Below are the code and all the weights of a small trained network. Each question names an input and a target symbol and asks about switching units off, where a switched-off unit gives its printed mean instead of its output.

import numpy as np


def w(rows, s, z=0):
    codes = np.array(rows[::2]) - 128.0
    scale = np.full(codes.shape[1], s)
    scale[-1] = z or s
    return codes * scale


def norm(h):
    return h / np.sqrt((h * h).mean(-1, keepdims=True) + 1e-5)


def f(y):
    return np.maximum(y, 0)


def softmax(a):
    e = np.exp(a - a.max(-1, keepdims=True))
    return e / e.sum(-1, keepdims=True)


def log_softmax(a):
    a = a - a.max(-1, keepdims=True)
    return a - np.log(np.exp(a).sum(-1, keepdims=True))


def net(x, mask):
    ids = ['αγδζηθλξσφψω'.index(c) for c in x.split()]
    T = len(ids)
    res = E[ids] + P[:T]
    u = 0
    for l in range(2):
        r = norm(res)
        for j in range(3):
            rows = slice(4 * j, 4 * j + 4)
            q, k, v = (r @ M[l][rows].T for M in (Q, K, V))
            z = softmax(np.where(np.tri(T) > 0, q @ k.T / 4**0.5, -1e9)) @ v
            o = O[l][rows]
            res = res + np.where(mask[u + j], z, o[:, -1]) @ o[:, :-1]
        u += 3
        y = f(norm(res) @ A[l][:, :-1].T + A[l][:, -1])
        res = res + np.where(mask[u : u + 12], y, B[l][:, -1]) @ B[l][:, :-1]
        u += 12
    return log_softmax(norm(res)[-1] @ U[:, :-1].T + U[:, -1])


Q, K, V, O, A, B = {}, {}, {}, {}, {}, {}
E = w([
[101,128,155],'α',
[143,134,168],'γ',
[142,134,167],'δ',
[120,133,165],'ζ',
[74,127,146],'η',
[144,135,171],'θ',
[120,133,164],'λ',
[133,89,2],'ξ',
[193,145,212],'σ',
[121,134,166],'φ',
[144,135,172],'ψ',
[121,133,165],'ω',
],0.0091)
P = w([
[154,103,100],'0',
[171,59,132],'1',
[171,71,160],'2',
[162,87,166],'3',
[158,107,169],'4',
[153,127,169],'5',
[146,144,166],'6',
[138,163,160],'7',
[134,183,159],'8',
[130,205,158],'9',
[128,225,157],'10',
[127,244,156],'11',
[133,254,160],'12',
],0.005)
Q[0] = w([
[98,131,140],'L0H1',
[105,122,125],'L0H1',
[170,130,78],'L0H1',
[170,88,61],'L0H1',
[122,142,86],'L0H2',
[148,177,62],'L0H2',
[106,187,75],'L0H2',
[142,147,154],'L0H2',
[135,4,79],'L0H3',
[143,65,89],'L0H3',
[93,136,159],'L0H3',
[148,74,114],'L0H3',
],0.014)
K[0] = w([
[118,131,107],'L0H1',
[154,136,132],'L0H1',
[120,130,171],'L0H1',
[86,154,181],'L0H1',
[141,119,97],'L0H2',
[171,67,66],'L0H2',
[151,110,70],'L0H2',
[79,134,131],'L0H2',
[153,5,139],'L0H3',
[130,37,121],'L0H3',
[142,179,165],'L0H3',
[152,47,134],'L0H3',
],0.012)
V[0] = w([
[159,43,200],'L0H1',
[136,161,252],'L0H1',
[176,143,107],'L0H1',
[115,105,34],'L0H1',
[241,147,137],'L0H2',
[200,146,156],'L0H2',
[140,132,227],'L0H2',
[183,198,123],'L0H2',
[246,156,196],'L0H3',
[113,124,107],'L0H3',
[56,241,141],'L0H3',
[197,155,61],'L0H3',
],0.0039)
O[0] = w([
[159,85,175,249],'L0H1',
[64,2,123,233],'L0H1',
[133,134,145,103],'L0H1',
[136,222,84,47],'L0H1',
[170,234,74,96],'L0H2',
[135,175,127,135],'L0H2',
[109,190,177,254],'L0H2',
[160,174,97,79],'L0H2',
[117,154,25,205],'L0H3',
[164,114,127,100],'L0H3',
[127,43,120,179],'L0H3',
[112,159,156,16],'L0H3',
],0.0038,0.0028)
A[0] = w([
[70,185,21,135],'L0N1',
[159,112,39,54],'L0N2',
[170,81,145,138],'L0N3',
[54,96,112,186],'L0N4',
[133,99,168,111],'L0N5',
[134,161,44,21],'L0N6',
[118,73,147,41],'L0N7',
[67,64,87,54],'L0N8',
[116,223,43,74],'L0N9',
[107,62,163,198],'L0N10',
[192,82,224,170],'L0N11',
[220,252,104,1],'L0N12',
],0.0047,0.0016)
B[0] = w([
[131,1,147,138],'L0N1',
[143,112,143,135],'L0N2',
[53,129,128,167],'L0N3',
[174,183,112,176],'L0N4',
[85,113,127,177],'L0N5',
[105,74,183,131],'L0N6',
[118,115,145,156],'L0N7',
[224,166,106,151],'L0N8',
[171,108,138,137],'L0N9',
[113,183,81,220],'L0N10',
[84,97,99,253],'L0N11',
[216,151,175,149],'L0N12',
],0.005,0.0045)
Q[1] = w([
[136,184,154],'L1H1',
[150,67,190],'L1H1',
[92,167,32],'L1H1',
[149,206,149],'L1H1',
[17,73,229],'L1H2',
[255,155,44],'L1H2',
[76,75,195],'L1H2',
[41,115,176],'L1H2',
[230,230,126],'L1H3',
[116,85,152],'L1H3',
[154,118,176],'L1H3',
[131,113,14],'L1H3',
],0.0083)
K[1] = w([
[180,153,120],'L1H1',
[188,118,250],'L1H1',
[97,101,28],'L1H1',
[148,177,101],'L1H1',
[53,192,182],'L1H2',
[151,62,48],'L1H2',
[106,171,207],'L1H2',
[105,193,209],'L1H2',
[140,48,119],'L1H3',
[92,172,92],'L1H3',
[169,130,104],'L1H3',
[82,140,211],'L1H3',
],0.011)
V[1] = w([
[171,47,145],'L1H1',
[113,174,170],'L1H1',
[163,87,180],'L1H1',
[151,188,254],'L1H1',
[60,156,35],'L1H2',
[126,22,236],'L1H2',
[216,97,210],'L1H2',
[189,143,122],'L1H2',
[193,116,66],'L1H3',
[93,253,118],'L1H3',
[111,194,203],'L1H3',
[99,175,144],'L1H3',
],0.0055)
O[1] = w([
[95,100,144,165],'L1H1',
[153,102,45,146],'L1H1',
[85,112,111,177],'L1H1',
[83,103,62,191],'L1H1',
[221,63,117,97],'L1H2',
[101,207,106,255],'L1H2',
[68,200,144,139],'L1H2',
[88,122,151,75],'L1H2',
[169,152,83,74],'L1H3',
[76,114,187,53],'L1H3',
[156,90,254,123],'L1H3',
[91,128,169,117],'L1H3',
],0.0048,0.0054)
A[1] = w([
[140,131,32,51],'L1N1',
[120,106,2,104],'L1N2',
[168,199,82,234],'L1N3',
[138,104,193,215],'L1N4',
[86,223,124,195],'L1N5',
[141,108,49,151],'L1N6',
[102,106,77,112],'L1N7',
[175,68,116,165],'L1N8',
[127,111,54,2],'L1N9',
[82,101,125,163],'L1N10',
[172,168,142,155],'L1N11',
[136,129,173,136],'L1N12',
],0.0087,0.003)
B[1] = w([
[85,222,127,146],'L1N1',
[76,141,122,159],'L1N2',
[91,79,104,177],'L1N3',
[121,117,102,165],'L1N4',
[180,117,122,254],'L1N5',
[89,123,135,150],'L1N6',
[173,133,172,152],'L1N7',
[151,157,164,141],'L1N8',
[169,254,204,133],'L1N9',
[161,138,124,202],'L1N10',
[84,152,130,142],'L1N11',
[109,118,127,139],'L1N12',
],0.0098,0.007)
U = w([
[124,81,157,42],'α',
[158,107,79,198],'γ',
[206,106,65,162],'δ',
[158,103,147,11],'ζ',
[7,36,174,253],'η',
[159,126,138,3],'θ',
[153,100,147,4],'λ',
[82,120,72,126],'ξ',
[72,229,150,231],'σ',
[180,99,162,176],'φ',
[187,142,135,18],'ψ',
[173,99,157,132],'ω',
],0.014,0.0032)

Each question gives the input, a string of symbols that net reads in full, and the target symbol t.
The units are the heads (4 rows each of Q, K, V and O) and the neurons (one row each of A and B). Each row of codes is followed by its name. A weight is (code - 128) times the scale printed after its matrix; where a second scale follows, it is the last column's (O, A, B and U).
mask holds one flag per unit, layer by layer, with each layer's heads first. A switched-off unit (its flag False) gives its mean, the last column of its rows in O or B, instead of its output. The means were averaged over made-up inputs and are rounded, as every weight is.
A unit's drop is (log p(t) with every unit on - log p(t) with that unit switched off) / (log p(t) with every unit on - log p(t) with every unit switched off).
The circuit of an input: a set's keep is (log p(t) with only the set's units on - log p(t) with every unit switched off) / (log p(t) with every unit on - log p(t) with every unit switched off). Starting from the 12 units with the biggest drops (on a tie, the unit counted first), units are removed one at a time, each time the one whose removal leaves the highest keep (on an exact tie, the one counted first), for as long as the keep stays at least 0.8.
units of the circuit, in order: the units of the circuit, biggest drop first
most important unit: the unit with the biggest drop
top k neurons: the k neurons with the biggest drops, biggest first
top k neurons in layer l: the k neurons of layer l with the biggest drops, biggest first
which heads matter: for each layer, one digit per head in row order, 1 if its drop is at least 0.15 and else 0, layers parted by /
input δ σ η δ, target η: most important unit : L0N11
input φ σ η φ ξ α, target σ: top 2 neurons : [L1N1 L1N11]
input ω θ σ α, target σ: units of the circuit, in order : [L1N3 L0H2]
input ξ ψ η, target σ: units of the circuit, in order : [L1H3 L1N9]
input φ φ ω η η ω ω η η θ, target η: top 2 neurons : [L0N4 L1N5]
input σ η η φ η ψ φ σ η α, target η: units of the circuit, in order : [L1H3 L0H3]
input φ η ξ σ ψ, target σ: units of the circuit, in order : [L1H3 L1N1]
input η φ η η θ, target η: which heads matter : 001 / 000
input φ ω η ξ η γ, target σ: which heads matter : 100 / 001
input η σ φ, target σ: top 2 neurons : [L1N3 L1N10]
input η η η σ δ φ η σ δ σ η φ, target η: units of the circuit, in order : [L1H3 L0H3 L0H1]
input θ α σ ζ, target σ: which heads matter : 100 / 010
input η ω σ σ, target σ: top 3 neurons : [L1N3 L0N3 L0N8]
input ζ σ η η σ σ θ, target σ: units of the circuit, in order : [L1H2]
input ψ ω η η σ σ ζ α σ ω ψ η φ, target η: which heads matter : 101 / 011
input ξ σ θ φ, target σ: units of the circuit, in order : [L1H3 L1N1]
input φ η η σ ξ η γ ψ ω η η σ, target ξ: units of the circuit, in order : [L1N3 L1H3 L1H1]
input σ η σ ζ η ψ η η ω ω η α, target η: top 2 neurons in layer 1 : [L1N5 L1N7]
input ω δ η η φ δ φ σ η ζ ξ η σ, target ξ: top 3 neurons in layer 1 : [L1N3 L1N11 L1N10]
input η α η ω ζ η ω, target η: which heads matter : 101 / 101
input η φ η ξ θ, target σ: which heads matter : 100 / 000
input λ η η σ ψ, target σ: units of the circuit, in order : [L1H2]
input δ ψ σ λ θ σ δ λ η ψ, target η: units of the circuit, in order : [L0H1 L0H3]
input φ σ η η η ψ, target η: which heads matter : 010 / 000
input σ σ η σ η η γ σ η η, target η: units of the circuit, in order : [L1H3 L0H3]
input σ η φ α η η ψ ψ σ δ η ζ, target η: top 3 neurons in layer 0 : [L0N8 L0N4 L0N11]
input θ ξ η δ η, target ξ: most important unit : L0H1
input ξ η θ η, target ξ: top 4 neurons : [L0N11 L1N3 L0N10 L0N3]
